Below are the code and all the weights of a small trained network. Each question names an input and a class and asks about switching units off, where a switched-off unit gives its printed mean instead of its output.

import numpy as np


def w(rows, s, z=0):
    codes = np.array(rows[::2]) - 128.0
    scale = np.full(codes.shape[1], s)
    scale[-1] = z or s
    return codes * scale


def f(y):
    return np.maximum(y, 0)


def log_softmax(a):
    a = a - a.max(-1, keepdims=True)
    return a - np.log(np.exp(a).sum(-1, keepdims=True))


def net(x, mask):
    res = np.array(x, float).reshape(1, 4) / 4 @ E
    y = f(res @ A[0][:, :-1].T + A[0][:, -1])
    res = res + np.where(mask, y, B[0][:, -1]) @ B[0][:, :-1]
    return log_softmax(res[-1] @ U[:, :-1].T + U[:, -1])


A, B = {}, {}
E = w([
[34,178,162,152,179,50,160,204,152,119,35,166],'x0',
[117,93,80,72,147,195,189,159,181,254,101,117],'x1',
[145,92,50,219,66,133,131,165,229,108,129,170],'x2',
[125,120,138,124,132,141,107,140,132,122,125,130],'x3',
],0.011)
A[0] = w([
[69,214,217,104,189,53,105,110,42,93,129,78,189],'n1',
[145,101,137,5,184,172,138,86,52,154,167,68,167],'n2',
[89,167,166,208,135,40,110,164,135,2,94,192,148],'n3',
[191,106,122,127,76,115,83,11,103,19,218,95,191],'n4',
[141,171,183,23,198,176,162,93,75,151,148,55,252],'n5',
[191,76,143,78,142,190,137,94,106,212,164,87,147],'n6',
[175,102,120,155,72,107,62,44,103,69,171,113,147],'n7',
[210,64,72,110,66,219,150,124,188,152,182,98,126],'n8',
[47,112,128,91,173,101,205,178,178,173,90,141,89],'n9',
[149,58,43,169,59,212,185,132,205,151,126,189,154],'n10',
[187,127,164,147,42,113,59,77,83,80,234,101,180],'n11',
],0.0053,0.0042)
B[0] = w([
[162,97,209,33,204,128,150,36,67,127,65,179,243],'n1',
[159,228,199,105,49,35,123,132,174,158,150,141,236],'n2',
[222,190,187,124,119,98,211,188,176,49,229,200,234],'n3',
[81,162,45,167,142,84,40,163,124,154,58,113,252],'n4',
[140,254,217,47,88,50,89,115,158,170,110,121,255],'n5',
[184,178,207,76,44,88,120,162,194,94,195,89,222],'n6',
[40,106,92,158,71,93,97,155,145,132,104,129,213],'n7',
[131,83,116,86,157,196,174,103,123,42,185,85,236],'n8',
[39,150,86,147,151,97,64,138,128,181,38,70,207],'n9',
[111,84,93,113,155,174,154,132,166,59,161,104,246],'n10',
[13,106,94,190,121,117,43,134,102,169,49,111,237],'n11',
],0.0058,0.0098)
U = w([
[63,151,130,121,146,92,60,84,76,208,25,68,178],'0',
[254,185,186,132,65,82,155,170,209,113,231,155,186],'1',
[34,73,14,196,141,140,111,176,158,128,87,133,173],'2',
[211,43,91,103,149,237,172,56,137,97,199,58,4],'3',
[207,109,198,105,227,144,180,60,13,88,119,190,50],'4',
],0.0071,0.0011)

Each question gives the input, the list of numbers given to net, and the class t.
The units are the neurons (one row each of A and B). Each row of codes is followed by its name. A weight is (code - 128) times the scale printed after its matrix; where a second scale follows, it is the last column's (A, B and U).
mask holds one flag per neuron, in row order. A switched-off neuron (its flag False) gives its mean, the last column of its row in B, instead of its output. The means were averaged over made-up inputs and are rounded, as every weight is.
A unit's drop is (log p(t) with every unit on - log p(t) with that unit switched off) / (log p(t) with every unit on - log p(t) with every unit switched off).
The circuit of an input: a set's keep is (log p(t) with only the set's units on - log p(t) with every unit switched off) / (log p(t) with every unit on - log p(t) with every unit switched off). Starting from all 11 units, units are removed one at a time, each time the one whose removal leaves the highest keep (on an exact tie, the one counted first), for as long as the keep stays at least 0.8.
units of the circuit, in order: the units of the circuit, biggest drop first
k most important neurons: the k neurons with the biggest drops, biggest first
drop when u is switched off: that unit's drop, to one decimal
input [8,0,6,6], class 1: units of the circuit, in order : [n3]
input [8,0,1,5], class 1: 2 most important neurons : [n3, n11]
input [-7,6,0,-4], class 1: 3 most important neurons : [n6, n2, n5]
input [-4,-1,-3,-4], class 0: 2 most important neurons : [n3, n11]
input [0,7,7,-4], class 3: units of the circuit, in order : [n8, n10]
input [-7,0,-4,1], class 0: 2 most important neurons : [n11, n3]
input [-7,1,-4,1], class 1: 2 most important neurons : [n6, n2]
input [-3,8,1,8], class 3: 2 most important neurons : [n8, n3]
input [-2,0,8,5], class 2: 3 most important neurons : [n1, n6, n3]
input [-7,1,-6,0], class 1: 2 most important neurons : [n6, n2]
input [-1,-7,-4,-2], class 0: 2 most important neurons : [n11, n4]
input [-6,1,2,8], class 3: 3 most important neurons : [n8, n9, n6]
input [8,0,-2,1], class 4: 2 most important neurons : [n3, n1]
input [8,-2,-8,-7], class 4: units of the circuit, in order : [n1]
input [0,-1,5,-3], class 2: drop when n6 is switched off : 0.6
input [-6,3,4,6], class 3: drop when n8 is switched off : 0.2
input [6,-7,-1,1], class 4: drop when n1 is switched off : 1.1
input [-5,5,-8,-1], class 1: drop when n11 is switched off : 0.0
